How the elements are linked:
z105 r z389
z105 s z339
z105 k z712
z712 l z490
z712 b z330
z712 a z36
z712 r z393
z712 s z571
z712 f z285
z712 x z694
z712 k z105
z712 w z850
z984 a z339
z984 r z923
z984 k z541
z409 a z802
z409 k z509
z409 w z923
z365 l z527
z365 r z29
z365 f z642
z763 l z432
z763 b z29
z763 f z199
z815 l z541
z815 a z642
z815 r z538
z130 r z552
z130 x z353
z130 w z182
z182 l z149
z182 b z683
z182 a z605
z182 r z89
z182 s z694
z182 f z842
z182 x z571
z182 k z46
z182 w z130
z173 l z897
z173 x z506
z173 k z65
z46 r z897
z46 x z339
z46 k z182
z353 l z198
z353 b z118
z353 a z716
z353 r z518
z353 s z850
z353 f z582
z353 x z130
z353 k z222
z353 w z571
z605 a z182
z605 r z276
z605 x z541
z739 b z339
z739 r z592
z739 k z660
z513 s z552
z513 x z155
z513 w z100
z329 l z543
z329 f z364
z329 w z29
z285 r z466
z285 s z527
z285 f z712
z273 b z276
z273 a z643
z273 x z600
z522 l z318
z522 b z393
z522 a z76
z522 r z330
z522 s z326
z522 f z910
z522 x z169
z522 k z489
z522 w z875
z75 l z472
z75 b z651
z75 a z992
z75 r z622
z75 s z913
z75 f z704
z75 x z982
z75 k z252
z75 w z274
z756 l z393
z756 b z318
z756 a z275
z756 r z490
z756 s z185
z756 f z604
z756 x z255
z756 k z752
z756 w z521
z65 l z89
z65 b z453
z65 a z335
z65 r z149
z65 s z255
z65 f z344
z65 x z185
z65 k z173
z65 w z760
z76 b z747
z76 a z522
z76 s z600
z318 l z522
z318 b z756
z318 s z199
z885 a z466
z885 s z938
z885 f z747
z506 l z704
z506 b z346
z506 a z165
z506 r z587
z506 s z752
z506 f z472
z506 x z173
z506 k z185
z506 w z922
z432 l z763
z432 b z252
z432 a z547
z432 r z383
z432 s z910
z432 f z326
z432 x z965
z432 k z651
z432 w z51
z276 l z335
z276 b z273
z276 a z89
z276 r z605
z276 s z709
z276 f z655
z276 x z62
z276 k z60
z276 w z858
z923 l z165
z923 b z336
z923 a z704
z923 r z984
z923 s z631
z923 f z992
z923 x z60
z923 k z62
z923 w z409
z336 b z923
z336 a z592
z336 k z600
z118 b z353
z118 r z616
z118 w z660
z642 l z571
z642 b z131
z642 a z815
z642 r z185
z642 s z490
z642 f z365
z642 x z149
z642 k z587
z642 w z198
z100 l z255
z100 b z169
z100 a z709
z100 r z694
z100 s z89
z100 f z751
z100 x z393
z100 k z311
z100 w z513
z926 l z509
z926 a z364
z926 w z538
z185 l z589
z185 b z199
z185 a z538
z185 r z642
z185 s z756
z185 f z29
z185 x z65
z185 k z506
z185 w z364
z897 l z173
z897 b z559
z897 a z60
z897 r z46
z897 s z311
z897 f z982
z897 x z704
z897 k z89
z897 w z994
z600 l z147
z600 b z62
z600 a z326
z600 r z384
z600 s z76
z600 f z547
z600 x z273
z600 k z336
z600 w z179
z521 l z155
z521 s z364
z521 w z756
z850 r z155
z850 s z353
z850 w z712
z239 b z552
z239 x z616
z239 w z643
z643 l z453
z643 b z89
z643 a z273
z643 r z683
z643 s z169
z643 f z965
z643 x z326
z643 k z559
z643 w z239
z330 b z712
z330 r z522
z330 s z660
z842 r z697
z842 f z182
z842 x z527
z339 l z587
z339 b z739
z339 a z984
z339 r z704
z339 s z105
z339 f z622
z339 x z46
z339 k z571
z339 w z222
z344 l z697
z344 f z65
z344 x z29
z383 b z527
z383 r z432
z383 f z660
z697 l z344
z697 b z965
z697 a z655
z697 r z842
z697 s z751
z697 f z89
z697 x z252
z697 k z982
z697 w z234
z631 a z389
z631 s z923
z631 k z747
z589 l z185
z589 b z326
z589 a z62
z589 r z571
z589 s z393
z589 f z252
z589 x z89
z589 k z704
z589 w z518
z149 l z182
z149 r z65
z149 x z642
z147 l z600
z147 b z538
z147 a z199
z982 f z897
z982 x z75
z982 k z697
z518 l z364
z518 b z616
z518 a z509
z518 r z353
z518 s z155
z518 f z543
z518 x z552
z518 k z802
z518 w z589
z704 l z506
z704 b z592
z704 a z923
z704 r z339
z704 s z389
z704 f z75
z704 x z897
z704 k z589
z704 w z802
z234 f z552
z234 x z543
z234 w z697
z571 l z642
z571 b z660
z571 a z541
z571 r z589
z571 s z712
z571 f z527
z571 x z182
z571 k z339
z571 w z353
z541 l z815
z541 b z384
z541 a z571
z541 r z62
z541 s z36
z541 f z305
z541 x z605
z541 k z984
z541 w z716
z752 l z389
z752 s z506
z752 k z756
z243 a z155
z243 s z509
z243 w z747
z346 l z592
z346 b z506
z346 k z199
z660 l z131
z660 b z571
z660 a z384
z660 r z326
z660 s z330
z660 f z383
z660 x z683
z660 k z739
z660 w z118
z490 l z712
z490 r z756
z490 s z642
z709 a z100
z709 s z276
z709 x z747
z198 l z353
z198 r z364
z198 w z642
z51 b z543
z51 f z616
z51 w z432
z199 l z326
z199 b z185
z199 a z147
z199 r z131
z199 s z318
z199 f z763
z199 x z453
z199 k z346
z199 w z115
z700 s z543
z700 f z155
z700 w z466
z616 l z115
z616 b z518
z616 a z179
z616 r z118
z616 s z875
z616 f z51
z616 x z239
z616 k z806
z616 w z326
z802 l z922
z802 b z806
z802 a z409
z802 r z222
z802 s z951
z802 f z274
z802 x z994
z802 k z518
z802 w z704
z509 l z926
z509 b z179
z509 a z518
z509 r z716
z509 s z243
z509 f z119
z509 x z858
z509 k z409
z509 w z62
z275 l z747
z275 a z756
z275 s z538
z538 l z62
z538 b z147
z538 a z185
z538 r z815
z538 s z275
z538 f z395
z538 x z335
z538 k z165
z538 w z926
z115 l z616
z115 b z364
z115 w z199
z994 x z802
z994 k z552
z994 w z897
z582 r z543
z582 f z353
z582 w z527
z559 b z897
z559 x z592
z559 k z643
z36 a z712
z36 r z747
z36 s z541
z311 s z897
z311 x z389
z311 k z100
z992 a z75
z992 f z923
z992 k z938
z965 b z697
z965 f z643
z965 x z432
z951 s z802
z951 k z155
z951 w z389
z913 s z75
z913 f z389
z913 k z466
z364 l z518
z364 b z115
z364 a z926
z364 r z198
z364 s z521
z364 f z329
z364 x z760
z364 k z922
z364 w z185
z922 l z802
z922 k z364
z922 w z506
z326 l z199
z326 b z589
z326 a z600
z326 r z660
z326 s z522
z326 f z432
z326 x z643
z326 k z592
z326 w z616
z60 a z897
z60 x z923
z60 k z276
z747 l z275
z747 b z76
z747 a z393
z747 r z36
z747 s z62
z747 f z885
z747 x z709
z747 k z631
z747 w z243
z155 l z521
z155 b z875
z155 a z243
z155 r z850
z155 s z518
z155 f z700
z155 x z513
z155 k z951
z155 w z393
z938 l z395
z938 b z547
z938 a z252
z938 r z305
z938 s z885
z938 f z62
z938 x z655
z938 k z992
z938 w z119
z806 b z802
z806 k z616
z806 w z592
z655 a z697
z655 f z276
z655 x z938
z131 l z660
z131 b z642
z131 r z199
z651 b z75
z651 f z592
z651 k z432
z389 l z752
z389 b z489
z389 a z631
z389 r z105
z389 s z704
z389 f z913
z389 x z311
z389 k z393
z389 w z951
z62 l z538
z62 b z600
z62 a z589
z62 r z541
z62 s z747
z62 f z938
z62 x z276
z62 k z923
z62 w z509
z592 l z346
z592 b z704
z592 a z336
z592 r z739
z592 s z489
z592 f z651
z592 x z559
z592 k z326
z592 w z806
z274 f z802
z274 k z543
z274 w z75
z527 l z365
z527 b z383
z527 a z305
z527 r z252
z527 s z285
z527 f z571
z527 x z842
z527 k z622
z527 w z582
z119 a z543
z119 f z509
z119 w z938
z875 b z155
z875 s z616
z875 w z522
z255 l z100
z255 s z65
z255 x z756
z335 l z276
z335 a z65
z335 x z538
z858 a z552
z858 x z509
z858 w z276
z751 s z697
z751 f z100
z751 x z466
z547 b z938
z547 a z432
z547 f z600
z587 l z339
z587 r z506
z587 k z642
z395 l z938
z395 a z29
z395 f z538
z716 a z353
z716 r z509
z716 w z541
z305 a z527
z305 r z938
z305 f z541
z604 l z466
z604 s z29
z604 f z756
z622 r z75
z622 f z339
z622 k z527
z393 l z756
z393 b z522
z393 a z747
z393 r z712
z393 s z589
z393 f z466
z393 x z100
z393 k z389
z393 w z155
z29 l z252
z29 b z763
z29 a z395
z29 r z365
z29 s z604
z29 f z185
z29 x z344
z29 k z472
z29 w z329
z472 l z75
z472 f z506
z472 k z29
z543 l z329
z543 b z51
z543 a z119
z543 r z582
z543 s z700
z543 f z518
z543 x z234
z543 k z274
z543 w z252
z252 l z29
z252 b z432
z252 a z938
z252 r z527
z252 s z466
z252 f z589
z252 x z697
z252 k z75
z252 w z543
z466 l z604
z466 b z910
z466 a z885
z466 r z285
z466 s z252
z466 f z393
z466 x z751
z466 k z913
z466 w z700
z910 b z466
z910 s z432
z910 f z522
z222 r z802
z222 k z353
z222 w z339
z89 l z65
z89 b z643
z89 a z276
z89 r z182
z89 s z100
z89 f z697
z89 x z589
z89 k z897
z89 w z552
z165 l z923
z165 a z506
z165 k z538
z489 b z389
z489 s z592
z489 k z522
z384 b z541
z384 a z660
z384 r z600
z694 r z100
z694 s z182
z694 x z712
z453 l z643
z453 b z65
z453 x z199
z179 b z509
z179 a z616
z179 w z600
z169 b z100
z169 s z643
z169 x z522
z683 b z182
z683 r z643
z683 x z660
z552 l z760
z552 b z239
z552 a z858
z552 r z130
z552 s z513
z552 f z234
z552 x z518
z552 k z994
z552 w z89
z760 l z552
z760 x z364
z760 w z65

The rows follow the links: the fewer symbols apart two elements are, the more alike their rows tend to be.

Each row is also shifted at random along 6 hidden directions that mean nothing.

Some elements, each with a row of numbers:
z582
6,-3,14,-11,-17,10,45,10,-19,40,-26,-11,25,-3,14,10,6,47,8,-23,-3,18,-20,52,11,28,-2,-11,-11,-13,-13,8,-13,-9,10,8,-10,-16,13,-24,23,-12,-27,-1,-43,13,-6,-5,33,0,14,21,9
z922
17,-11,21,0,-17,9,10,-7,-53,5,-11,-8,-49,6,6,7,-53,-46,-10,52,-33,49,14,7,8,2,12,22,7,-4,-12,-21,-27,-1,-3,34,-15,17,-14,-5,-26,0,46,-17,27,9,26,-7,-16,-8,0,-36,-3
z169
-14,-9,-10,-6,-23,9,-5,-14,-20,-10,9,27,-15,20,14,-6,1,-34,11,-13,0,-15,23,-16,21,-20,-7,26,-21,3,28,9,14,18,3,11,-34,-10,5,-23,-20,29,-7,-16,24,17,3,-34,-7,-9,11,-27,-7
z239
-4,39,-29,26,24,37,-11,0,27,-10,19,6,34,29,-22,-12,15,-7,13,-9,28,-35,-11,-50,-40,-4,3,5,19,16,24,41,55,-4,0,-35,3,17,0,35,13,-12,-7,-17,24,-27,-24,-2,-11,-8,4,69,3
z155
8,32,24,16,-14,-5,36,31,17,-23,-35,-35,73,10,-20,9,-1,38,-9,7,-7,-6,-17,1,-20,33,-16,-3,0,15,-11,10,36,-39,40,7,2,-4,18,8,45,1,-31,-18,-72,6,-7,21,54,-2,44,54,-5
z432
-14,-12,12,20,12,26,19,15,12,29,-13,-14,-8,-13,7,38,41,27,-27,5,-9,25,3,-3,1,4,-29,39,21,10,5,-2,22,25,25,35,-16,8,2,-6,27,24,35,-21,7,1,-11,-17,18,-17,21,26,21
z527
-12,-11,3,-8,-2,10,-11,3,16,44,28,-34,-26,12,-6,33,33,16,-18,-24,13,-13,-27,12,-17,-15,-31,6,-15,-2,1,-31,8,9,-7,-10,10,-18,-8,45,23,7,-4,12,-14,-6,3,7,6,-16,-6,46,30
z384
-10,-7,-11,14,30,2,-25,-27,47,18,28,10,-20,19,6,19,36,31,-27,-9,17,-21,-31,-7,3,-8,8,28,-8,3,-9,4,20,37,-24,-12,8,-42,-2,15,2,-3,-16,-9,1,-8,-17,11,-5,-6,-24,22,16
z875
5,50,1,34,2,4,18,33,2,-27,-27,-63,81,-5,-41,-28,-23,50,-13,13,-20,-13,-20,-70,-89,-3,-22,0,21,38,-4,37,26,-48,33,25,7,29,20,63,36,-8,50,-16,-19,-62,-22,3,56,-17,25,28,4
z543
1,-24,-13,20,-2,41,-5,-1,-22,37,-18,62,-30,27,9,-13,22,-15,30,-17,-25,53,61,22,40,-5,7,18,-2,-14,-10,26,-18,55,-17,25,2,17,23,-47,-34,15,5,26,32,12,27,-10,-40,8,2,-31,21
z642
-8,-9,69,-50,-26,-37,65,3,-36,11,16,1,-12,-11,42,10,-36,-15,21,-13,-1,0,-5,105,86,42,6,-25,-39,-41,12,-31,-76,-36,25,-32,-27,-57,18,-72,-10,-31,-70,-4,-83,65,13,12,25,13,-4,-44,-27
z274
17,8,10,-33,40,8,36,25,9,1,30,22,-4,13,15,7,22,-28,9,3,23,0,3,45,50,33,-22,30,7,11,2,-32,34,17,-10,-47,-9,2,18,-27,-1,-25,-64,6,-30,26,26,20,-37,4,18,52,9
z587
3,-3,3,6,-10,21,86,0,81,-13,-23,-11,47,0,14,50,3,47,-39,71,30,18,-40,12,-26,40,-12,6,21,-8,-15,-39,75,-13,-11,2,-7,-10,15,-28,43,-9,-21,-25,-24,17,-17,29,24,-69,73,134,-16
z589
1,19,4,33,22,8,-31,-17,47,0,3,-12,8,32,-11,30,14,7,-19,1,29,-24,-1,-38,-48,2,-23,35,16,0,-3,3,48,-3,-3,-27,28,1,7,24,-3,35,9,0,-1,-31,14,25,-24,-40,5,94,13
z913
-5,21,25,-42,15,-14,29,18,-27,-21,-3,-62,28,-49,-2,-16,-16,6,-9,-10,11,2,18,-12,-33,-4,-31,-23,9,18,-3,-16,-26,-31,7,-2,-6,35,-2,40,-2,-5,17,-1,-16,-6,22,-22,10,5,34,1,-6
z344
-2,4,8,-22,5,-7,9,46,3,-6,4,-54,9,-31,-2,34,3,-7,22,-26,-5,-45,-32,28,4,10,21,-26,14,8,18,-13,-28,-46,28,-14,14,-13,-16,34,46,-8,-3,-5,-55,6,-9,8,38,10,2,12,-44
z605
0,17,-29,-16,5,-6,-15,-20,36,9,5,26,34,3,20,19,30,22,21,-42,27,-54,-16,40,42,-7,7,-29,-23,-5,11,13,13,14,-6,-52,9,-38,3,-24,35,-14,-88,-1,-38,10,-55,21,12,22,-10,32,-7
z683
-14,10,-6,-29,2,0,2,-16,-8,20,35,30,-5,24,22,-15,12,15,30,-47,16,-41,-18,26,43,3,-2,-15,-23,9,14,-6,-19,-17,7,-39,-12,-46,2,-23,3,-15,-57,8,-22,5,-9,6,8,10,-26,-4,0
z179
-2,48,3,12,2,-5,19,0,-53,-15,38,21,55,-29,-8,-83,-51,-5,37,-4,11,8,45,-17,-14,29,-7,2,13,-14,10,41,-14,0,2,6,-12,27,45,-32,-51,-21,4,-13,53,8,21,-10,-29,37,13,-86,33
z383
-20,-21,-26,19,4,35,2,-12,13,46,19,17,-11,6,6,10,41,28,-15,1,11,41,-7,9,-8,-11,-11,16,-6,-1,1,-9,32,48,-19,2,-3,2,14,-16,-10,5,16,2,32,10,10,2,-35,-37,13,29,28
z631
14,18,63,-16,-39,-21,63,26,4,-53,28,-121,40,-72,-51,-12,-44,11,-94,93,35,10,-14,-56,-101,40,-66,59,32,-15,11,-59,84,-80,22,30,-62,73,1,91,1,34,84,-84,26,10,12,-18,63,-66,110,61,12
z252
1,6,45,-30,19,-2,-10,30,-25,16,72,-6,-38,5,-12,-1,31,-34,28,-55,24,-19,6,34,18,-3,-30,22,-9,1,5,-36,-12,2,2,-43,8,-5,2,11,-44,2,-37,1,-28,19,35,1,-35,20,-7,-2,11
z62
-8,-4,6,22,-21,-8,9,-32,16,-18,-52,38,17,-20,15,15,8,35,-11,27,-15,45,31,22,14,29,1,25,18,-41,-16,19,14,43,-8,41,-9,-9,30,-57,-5,26,-2,-9,26,39,-2,-25,4,4,39,-33,23
z60
-2,10,-43,21,7,-4,-13,-38,0,-20,-36,5,32,-34,-12,-23,-29,29,-6,21,7,-5,3,-40,-33,-6,7,-35,37,-2,-4,48,-8,-10,-10,29,19,41,-2,1,38,13,28,16,59,-24,-31,-16,18,14,1,-12,8
z46
-2,1,-25,-17,1,20,-7,-42,6,10,41,11,-13,12,-3,-17,-9,-23,-9,9,30,-27,-23,-21,-19,-9,-28,-8,1,-2,6,-7,26,-5,-12,-31,-17,12,-22,13,-8,-1,-12,-6,44,-7,0,13,-33,-21,8,45,11
z199
7,9,6,49,7,-9,-26,-1,-13,-19,-11,0,-5,-14,-18,-34,-28,8,11,-13,-30,1,9,-52,-42,-27,19,-30,10,12,-4,41,-56,-23,20,22,28,-11,-12,15,0,-19,57,21,31,-43,3,18,-23,16,-31,-58,-26
z709
5,-11,-49,16,-3,-6,-44,-30,25,-14,-39,3,16,4,-7,25,11,13,-15,25,-17,7,26,-35,-4,-38,9,-5,-4,6,6,19,26,11,-14,38,-3,23,-16,-2,14,20,12,10,30,-24,-31,-30,25,4,12,-12,-3
z751
-7,-47,-32,1,9,8,-53,-9,7,34,4,34,-58,35,8,33,52,-41,35,-33,-12,6,21,2,37,-52,17,-1,-22,1,2,-8,-11,42,-6,2,18,-1,-13,0,-4,20,-2,43,2,8,2,-28,-23,21,-34,-3,-4
z965
-8,-3,-22,7,8,27,24,-15,-6,25,19,72,-6,8,34,15,29,-13,15,10,22,36,28,6,22,24,-16,29,7,-26,16,-6,32,46,-2,10,-19,12,10,-62,-16,23,9,-13,49,50,-5,-33,-43,-12,46,12,12
z339
-1,21,58,-49,-25,-16,47,-2,-6,-18,55,-67,-3,-30,-18,-4,-27,-19,-40,21,52,-29,-43,5,-36,37,-47,28,2,-13,10,-73,37,-64,5,-30,-30,9,-2,34,-18,-2,-20,-40,-33,17,27,33,18,-47,45,83,19
z105
-9,-3,-5,-20,6,-26,56,-28,-6,-6,-8,31,23,4,41,-20,-10,25,3,3,36,6,7,43,49,12,-31,-21,-33,0,-12,-16,4,14,-13,-21,-23,-1,20,-79,-12,-38,-81,5,-38,26,-4,9,-24,-13,19,6,4
z992
1,-11,-31,12,35,30,10,-18,88,10,-8,23,10,3,12,23,50,28,-20,43,22,34,5,-6,-13,5,-24,16,20,10,-2,-11,64,55,-34,9,10,31,12,-23,13,11,-10,-3,21,12,-7,2,-25,-27,50,79,31

Where do the symbols, taken in turn from left to right, take each start?
Answers are names.
-11,-26,18,-6,-32,-11,33,10,-3,26,-32,-20,-1,1,28,21,15,28,-11,-18,-3,35,9,39,17,-2,-27,-3,-30,-19,-5,-14,-5,9,-1,9,-23,-12,17,-29,20,-2,-6,6,-34,29,-1,-11,35,-14,31,-14,10
r r f x r s -> z89
8,-21,23,-52,-4,-20,35,13,-15,-22,-10,-61,-14,-17,8,34,-25,-24,-18,16,-14,-24,-33,38,36,21,16,-7,-2,2,16,-36,-34,-60,36,4,-8,-18,-43,15,33,8,-8,-25,-63,35,-8,-1,69,-8,14,17,-40
k f l r r w x k w b -> z651
-4,44,-32,47,53,26,-2,-1,91,-9,-7,22,52,33,16,0,27,63,16,-21,28,-56,-63,-23,-24,9,14,-54,-5,20,-11,27,26,16,-16,-48,29,-57,8,-8,45,-32,-45,16,-39,-61,-25,76,-29,-7,-36,85,-10
l k r k s s f -> z432
-5,56,20,8,13,13,9,17,-57,-9,57,5,1,5,-35,-68,-33,-37,11,-10,17,-5,20,-37,-44,15,-22,24,9,5,19,23,20,-16,12,-19,-22,25,23,15,-59,1,21,-31,54,-23,28,7,-40,9,-4,-33,22
f b b w b x -> z697
7,-15,33,-25,-13,0,31,33,-29,19,-24,-35,-1,12,-10,38,20,1,-6,-14,-36,19,9,37,30,-9,-3,17,-7,15,-8,-10,-11,-2,14,8,-3,-10,0,22,25,6,-15,-11,-63,19,14,-20,45,9,18,0,4
f l w w l b b -> z155
8,-5,18,-5,-8,24,-10,-32,-28,18,43,17,-39,19,-11,-29,-25,-40,-12,14,10,19,-13,-10,-30,-5,-16,5,-2,5,-10,-17,2,1,-36,-1,-15,29,-9,5,-44,-10,23,-10,58,-9,22,12,-42,-21,-24,-3,37
k l r a w x x w l f -> z119
1,13,-29,27,8,17,-30,1,20,6,7,18,-10,15,-10,14,7,-20,4,12,-4,-15,-10,-33,-12,-15,36,4,11,17,23,15,7,5,0,-10,-6,-18,-17,22,12,7,39,-7,28,-21,-21,-2,-11,-21,-9,14,-31
x k k x x l w k w -> z592
-8,5,13,1,-21,2,49,11,1,12,9,-9,17,-26,14,1,-10,13,6,-4,18,36,2,27,4,24,-15,-6,2,-53,8,-30,-31,-12,12,3,-36,10,20,-30,-16,-25,0,-1,-10,39,11,-5,-10,-20,37,-8,-13
l s f w w l -> z490
1,18,-40,-12,25,18,-39,-3,12,9,33,16,23,-21,-16,-11,15,-14,28,-12,19,-9,17,-20,-15,2,4,-1,14,-29,21,5,16,13,-12,-18,-5,37,9,6,-19,5,-2,-2,66,-17,-13,-18,-25,8,9,-10,13
x r f k k r s f -> z885
2,-15,7,17,-35,24,38,12,-4,6,-32,-11,-4,7,3,58,-12,-14,-24,64,-21,24,-10,20,9,21,22,26,18,-21,11,0,26,-30,26,32,-25,-12,-5,-10,23,15,30,-24,-6,21,-14,-17,45,-40,47,49,-21
x x w k x b k f l -> z432
15,5,38,-4,-20,-12,-15,27,-37,-2,4,-11,-33,2,-15,-27,-30,-66,9,-11,-23,8,27,-9,-2,-4,16,3,-6,5,2,-10,-35,-33,9,10,-12,-14,-9,31,-41,-13,28,-9,-14,-15,22,7,0,2,-15,-59,-22
l b w r b b s -> z660
6,5,9,27,-11,13,-1,-2,16,12,-1,24,-3,33,-18,3,-15,-8,-3,16,-14,14,-13,10,-7,-6,17,-15,-4,-19,-14,-4,-13,2,-10,-11,-1,-12,-4,10,-13,-23,0,7,-9,-12,10,18,-24,-24,-24,15,6
l s s k w a r l -> z165
6,-13,8,5,38,-1,21,-15,3,-27,-21,-11,2,1,27,-3,9,46,-24,13,-8,-8,-15,9,-3,24,3,7,13,29,-7,-6,11,-6,25,-7,18,-21,-18,-4,60,9,-6,-6,-45,3,-14,28,20,1,6,46,0
a a s b l l w w b b -> z389
-6,10,27,-16,9,-36,22,17,5,-25,26,-45,0,-35,-18,-14,-38,-28,-30,34,19,-3,-10,-1,-37,40,-4,3,12,-10,7,-21,-1,-30,4,3,-9,24,-10,28,-29,-12,17,-42,11,19,27,14,-5,-8,20,-1,-11
k l k b a l -> z346
-4,-23,15,-36,0,-12,34,-6,-36,22,29,2,-28,-8,46,-18,21,-6,18,-25,15,24,13,66,49,3,-20,-3,-21,-14,-6,-20,-42,21,-2,-23,-10,0,5,-52,-21,-26,-41,9,-17,39,12,-3,-31,4,-4,-27,17
k f l s s f l f s -> z712
